[[ 1.96 -2.39  0.14 -0.80  4.58  1.58 -0.96 -0.76  0.16 -0.94]
 [ 1.36 -0.95 -1.31 -0.96  4.99 -0.34 -1.86 -0.11  0.93 -0.29]
 [-0.32 -0.72  2.28  1.04  1.26  1.72 -2.03 -3.10 -1.39 -1.69]
 [ 2.15 -1.00 -3.90  3.45  0.30  1.03  2.61  0.50 -4.21  2.76]
 [ 0.76 -5.44  0.53 -3.25 -2.63 -7.15  3.54  1.70 -0.37  4.50]
 [-0.59  2.52 -4.68 -0.58  0.22 -2.56  3.47  4.42  1.81  1.97]
 [-0.93  0.05 -2.69 -3.45  2.81  0.07  6.46  0.82  1.14  2.84]
 [-2.49  2.22 -1.85  1.09 -1.11  0.74  4.55 -1.10 -1.76  1.49]
 [-0.67 -0.84  0.49 -3.13  3.41 -1.14  1.19  0.52  2.27 -0.22]
 [-1.49  0.37  2.00 -1.32 -1.26  2.20  5.89 -0.58 -0.18  0.51]
 [ 3.26 -3.41 -3.44  0.86  3.58  6.86  5.69  2.19 -2.78  0.95]
 [ 0.05 -0.24  1.53 -0.16 -2.21  0.91  1.74  3.20  1.37 -1.79]] -0.76

[[ 5.50 -0.32  0.82 -2.03 -3.95 -0.01  7.00 -3.02  2.71 -4.37 -1.91 -1.14
  -1.50 -2.80]
 [-0.06  1.24  2.19 -0.35  0.45  1.78 -1.44 -1.13  2.65 -3.73  1.25 -5.75
   1.66 -1.14]
 [ 1.95 -3.01  1.37 -7.26  0.96 -1.13  0.91 -4.05 -2.36 -7.82 -2.48 -1.46
   3.01 -3.13]
 [-2.19  1.95 -0.92 -0.35 -3.27  0.64  1.54 -3.91  0.73 -0.47  3.39  5.93
   4.37  1.00]
 [ 2.78 -2.72  4.02  4.98  1.59  0.73  2.43 -2.88  0.23  0.91  1.42 -0.32
   4.35  1.59]
 [ 1.41 -4.94 -1.69  1.52 -0.60 -2.16  0.17  0.00  2.35  5.98  0.69  5.79
   3.83 -1.66]
 [-0.81  0.13 -2.79 -5.67 -2.05 -3.72 -2.33 -1.12  4.86 -0.99  4.43  0.39
   0.16  0.35]] -1.14

[[ 2.24 -0.70  0.91 -0.26  2.15 -3.60  2.26 -2.17 -3.30 -2.90]
 [-7.12 -1.70  0.33 -0.23 -3.52  5.77 -6.37  0.11  4.61  1.11]
 [-7.23  2.47  2.42 -4.38 -3.35  5.49 -4.95  0.78  1.55 -1.43]
 [-1.68  2.44 -0.64  3.75 -4.00  3.45 -2.15  4.96 -2.43 -3.47]
 [-0.17  5.13  6.27 -0.66 -1.44  1.30 -1.15 -0.13 -4.58 -5.34]
 [ 6.35  3.41  3.67  2.61  3.21 -4.24  4.85 -5.18 -5.60 -2.56]] -2.17

[[ 0.58 -5.74 -2.00 -4.76 -2.06 -3.85  3.44 -4.49 -0.79 -3.14 -3.25  1.95
   2.23  0.04]
 [ 1.11 -5.53  1.62  1.49 -1.34  0.66 -0.73 -1.43  1.63  0.84 -0.96  1.53
   1.46 -6.24]
 [ 0.74  1.54 -0.82 -1.14 -2.39  0.55 -1.02  2.67  1.17 -4.39 -1.20 -0.74
  -2.47  0.63]
 [ 0.85 -1.60 -4.55 -1.58  2.11 -1.91  2.45 -6.11 -2.44 -2.41 -2.74  2.42
  -0.53 -2.25]
 [-0.08 -2.44 -2.42 -0.21 -3.34  0.55  2.54 -2.77  0.20 -0.76  1.29 -1.07
  -1.39  3.95]
 [-2.48  3.47 -0.96 -0.84 -4.85 -1.94 -0.19  1.76 -0.54 -0.77  0.31 -2.12
  -0.81 -3.29]
 [ 3.43  0.14 -1.88 -0.83 -2.28  0.75  1.20 -4.57 -2.34  0.48 -1.04  2.37
  -0.65 -1.31]
 [-1.14 -5.51 -2.63 -1.21 -3.39 -1.32  0.15 -3.88  1.31 -0.37 -3.98  0.26
   0.19  0.72]] 1.95

[[-0.27 -0.72  0.50 -2.67  0.08  2.09 -1.61  3.61  1.57  3.96  4.16  0.66]
 [-0.27 -0.72  0.50 -2.66  0.08  2.09 -1.61  3.61  0.00 -2.40 -2.60  0.66]
 [-0.27 -0.72  0.24 -0.70 -0.25  2.09 -1.61  2.97  1.57  3.96 -2.60  0.66]
 [-1.71  7.46  0.50 -2.66  0.08  2.09  7.57  3.61  1.57  3.96 -2.60  2.49]
 [-0.27 -0.72  0.50 -2.66 -1.00  2.09 -1.61  3.61  1.57  3.96 -2.60  0.66]
 [-0.27 -0.72  0.50 -2.66  5.81 -5.33 -1.61  3.61  1.57  5.02 -3.17
   0.66]] 3.96

[[ 3.71 -1.80 -1.39  0.36  3.16 -0.51  3.38  1.39]
 [ 5.78  1.11  4.36 -4.33  1.42  1.61 -0.15  5.41]
 [ 5.51  0.85 -6.24  5.35  4.89  5.69 -5.29 -4.36]
 [-2.67 -5.17 -0.47  3.62  4.28  3.33  0.60 -6.08]
 [-3.05  2.17  3.50  2.46 -4.45  3.36  5.23  2.07]
 [ 2.24  5.24  5.45  3.89 -3.14 -3.53 -0.27  2.71]
 [ 5.42  6.05 -0.51  3.63  2.95  6.05 -4.51  5.92]
 [-2.96  4.62 -1.67  2.45  3.32  1.40  6.10  2.05]
 [ 6.07 -4.10 -3.36 -0.74  6.40  6.07  0.79 -6.03]
 [-1.55  5.91 -2.69 -6.12 -6.17 -5.64  3.65  6.03]
 [-0.19 -5.56  6.41 -5.50 -1.10 -0.79  0.64 -1.45]] -0.51
